Here is a tiny trained network, its code and every weight. The questions are about switching its units off for an input and a class, where a switched-off unit gives its printed mean instead of its output.

import numpy as np


def w(rows, s, z=0):
    codes = np.array(rows[::2]) - 128.0
    scale = np.full(codes.shape[1], s)
    scale[-1] = z or s
    return codes * scale


def f(y):
    return y / 2 * (1 + np.tanh(0.7978845608 * (y + 0.044715 * y**3)))


def log_softmax(a):
    a = a - a.max(-1, keepdims=True)
    return a - np.log(np.exp(a).sum(-1, keepdims=True))


def net(x, mask):
    res = np.array(x, float).reshape(1, 6) / 4 @ E
    y = f(res @ A[0][:, :-1].T + A[0][:, -1])
    res = res + np.where(mask, y, B[0][:, -1]) @ B[0][:, :-1]
    return log_softmax(res[-1] @ U[:, :-1].T + U[:, -1])


A, B = {}, {}
E = w([
[179,23,158,98,145,218],'x0',
[153,112,62,1,86,96],'x1',
[140,189,14,135,161,214],'x2',
[146,197,201,51,188,159],'x3',
[10,78,102,93,209,131],'x4',
[215,104,99,144,228,51],'x5',
],0.0082)
A[0] = w([
[156,123,123,132,169,91,62],'neuron 1',
[131,152,163,192,176,168,87],'neuron 2',
[185,100,127,153,170,81,85],'neuron 3',
[135,183,182,47,178,114,125],'neuron 4',
[188,144,164,152,65,131,102],'neuron 5',
[174,132,133,139,192,88,84],'neuron 6',
[124,82,150,51,100,57,82],'neuron 7',
[38,115,103,106,155,154,146],'neuron 8',
[119,230,31,141,150,154,104],'neuron 9',
[100,136,137,132,107,56,139],'neuron 10',
[172,132,87,171,216,130,70],'neuron 11',
[81,108,123,84,185,102,104],'neuron 12',
[154,43,186,116,115,151,110],'neuron 13',
[121,54,118,167,94,76,103],'neuron 14',
[133,86,67,167,96,129,95],'neuron 15',
[76,103,129,117,161,122,121],'neuron 16',
[167,93,120,121,140,182,113],'neuron 17',
[130,120,32,168,110,185,127],'neuron 18',
[143,107,56,79,97,104,89],'neuron 19',
[149,19,195,95,119,136,137],'neuron 20',
[85,186,161,120,122,45,156],'neuron 21',
[75,99,118,108,163,117,43],'neuron 22',
[72,88,147,134,162,104,90],'neuron 23',
[78,115,126,133,173,127,113],'neuron 24',
[169,127,116,140,173,100,80],'neuron 25',
[73,129,166,114,54,138,79],'neuron 26',
[204,164,130,140,79,148,121],'neuron 27',
[166,112,113,110,166,83,76],'neuron 28',
[162,212,206,50,205,178,110],'neuron 29',
[95,151,168,148,110,37,102],'neuron 30',
[153,122,95,17,114,96,2],'neuron 31',
[115,143,166,191,163,142,26],'neuron 32',
[174,149,104,129,181,135,109],'neuron 33',
[85,178,157,141,54,240,120],'neuron 34',
[105,125,79,107,159,155,104],'neuron 35',
[150,79,99,138,158,211,132],'neuron 36',
[150,124,76,71,122,125,61],'neuron 37',
[112,125,186,255,195,159,52],'neuron 38',
],0.012,0.0049)
B[0] = w([
[107,97,111,63,135,126,159],'neuron 1',
[100,140,130,142,72,129,191],'neuron 2',
[80,102,113,73,121,91,195],'neuron 3',
[119,66,146,190,121,138,212],'neuron 4',
[194,153,56,153,127,55,195],'neuron 5',
[85,100,114,90,137,97,188],'neuron 6',
[124,157,182,129,76,128,202],'neuron 7',
[166,127,116,144,118,62,224],'neuron 8',
[128,170,223,126,196,145,239],'neuron 9',
[121,141,171,143,193,181,184],'neuron 10',
[102,103,174,67,127,108,209],'neuron 11',
[160,129,107,150,110,94,199],'neuron 12',
[88,197,140,139,200,125,196],'neuron 13',
[128,48,186,168,134,162,202],'neuron 14',
[130,51,117,188,149,168,181],'neuron 15',
[198,139,106,135,128,81,181],'neuron 16',
[98,202,117,135,157,123,178],'neuron 17',
[135,86,209,147,141,131,219],'neuron 18',
[86,159,162,159,65,159,196],'neuron 19',
[108,176,176,154,178,130,223],'neuron 20',
[94,145,143,168,181,146,208],'neuron 21',
[187,146,34,115,121,82,170],'neuron 22',
[212,153,103,138,102,107,185],'neuron 23',
[145,138,91,162,105,100,177],'neuron 24',
[103,102,97,75,122,102,171],'neuron 25',
[100,83,111,53,146,89,183],'neuron 26',
[174,146,51,173,145,61,208],'neuron 27',
[93,118,125,82,117,128,177],'neuron 28',
[131,36,130,216,124,145,255],'neuron 29',
[122,175,166,119,193,141,197],'neuron 30',
[62,185,116,138,23,177,197],'neuron 31',
[114,154,86,94,50,176,167],'neuron 32',
[120,113,158,124,131,97,184],'neuron 33',
[90,67,130,34,145,61,242],'neuron 34',
[191,162,141,153,107,102,178],'neuron 35',
[108,193,146,134,198,123,206],'neuron 36',
[98,158,145,130,81,122,174],'neuron 37',
[94,188,134,114,1,162,237],'neuron 38',
],0.0091,0.0095)
U = w([
[91,170,130,122,27,150,127],'0',
[87,57,131,24,153,48,98],'1',
[223,156,94,160,129,20,103],'2',
[143,153,185,126,188,133,254],'3',
[87,198,138,153,239,148,77],'4',
[129,7,147,201,134,154,122],'5',
[118,113,66,137,187,175,153],'6',
[164,123,62,74,149,167,72],'7',
],0.013,0.012)

Each question gives the input, the list of numbers given to net, and the class t.
The units are the neurons (one row each of A and B). Each row of codes is followed by its name. A weight is (code - 128) times the scale printed after its matrix; where a second scale follows, it is the last column's (A, B and U).
mask holds one flag per neuron, in row order. A switched-off neuron (its flag False) gives its mean, the last column of its row in B, instead of its output. The means were averaged over made-up inputs and are rounded, as every weight is.
A unit's drop is (log p(t) with every unit on - log p(t) with that unit switched off) / (log p(t) with every unit on - log p(t) with every unit switched off).
The circuit of an input: a set's keep is (log p(t) with only the set's units on - log p(t) with every unit switched off) / (log p(t) with every unit on - log p(t) with every unit switched off). Starting from the 12 units with the biggest drops (on a tie, the unit counted first), units are removed one at a time, each time the one whose removal leaves the highest keep (on an exact tie, the one counted first), for as long as the keep stays at least 0.8.
units of the circuit, in order: the units of the circuit, biggest drop first
unit that matters most: the unit with the biggest drop
top k neurons: the k neurons with the biggest drops, biggest first
drop when u is switched off: that unit's drop, to one decimal
input [7,-4,-6,2,-2,5], class 4: units of the circuit, in order : (neuron 13; neuron 20)
input [-4,-2,-4,-8,-1,-7], class 5: unit that matters most : neuron 14
input [4,3,6,-8,-3,-3], class 5: top 2 neurons : (neuron 15; neuron 18)
input [-1,0,1,-7,-3,7], class 1: units of the circuit, in order : (neuron 3; neuron 11)
input [-6,4,-4,-3,0,1], class 4: units of the circuit, in order : (neuron 21; neuron 30)
input [1,8,2,-4,5,-6], class 0: top 2 neurons : (neuron 31; neuron 19)
input [1,5,-8,7,1,0], class 3: top 4 neurons : (neuron 20; neuron 13; neuron 7; neuron 14)
input [4,4,0,0,3,4], class 0: units of the circuit, in order : (neuron 31; neuron 34; neuron 9)
input [-6,-7,-6,-8,8,5], class 2: top 3 neurons : (neuron 23; neuron 16; neuron 22)
input [6,6,-4,4,-7,7], class 1: top 2 neurons : (neuron 3; neuron 6)
input [8,7,7,-5,7,1], class 4: top 3 neurons : (neuron 36; neuron 17; neuron 38)
input [8,-4,-8,1,-8,1], class 2: top 3 neurons : (neuron 5; neuron 27; neuron 9)
input [8,-1,-2,5,5,2], class 4: top 2 neurons : (neuron 13; neuron 20)
input [1,-7,6,-5,3,8], class 1: unit that matters most : neuron 11
input [-6,-4,-4,1,-4,6], class 1: units of the circuit, in order : (neuron 3; neuron 6)
input [-6,-1,5,-6,-2,1], class 4: top 2 neurons : (neuron 9; neuron 29)
input [0,-3,-8,-6,7,-5], class 3: top 2 neurons : (neuron 14; neuron 10)
input [6,8,2,-3,-7,1], class 0: top 2 neurons : (neuron 31; neuron 19)
input [-2,3,8,5,4,-4], class 3: drop when neuron 9 is switched off : 1.2
input [6,-8,1,-4,4,-3], class 0: unit that matters most : neuron 38
input [4,2,3,-1,-3,-5], class 1: drop when neuron 34 is switched off : 0.8
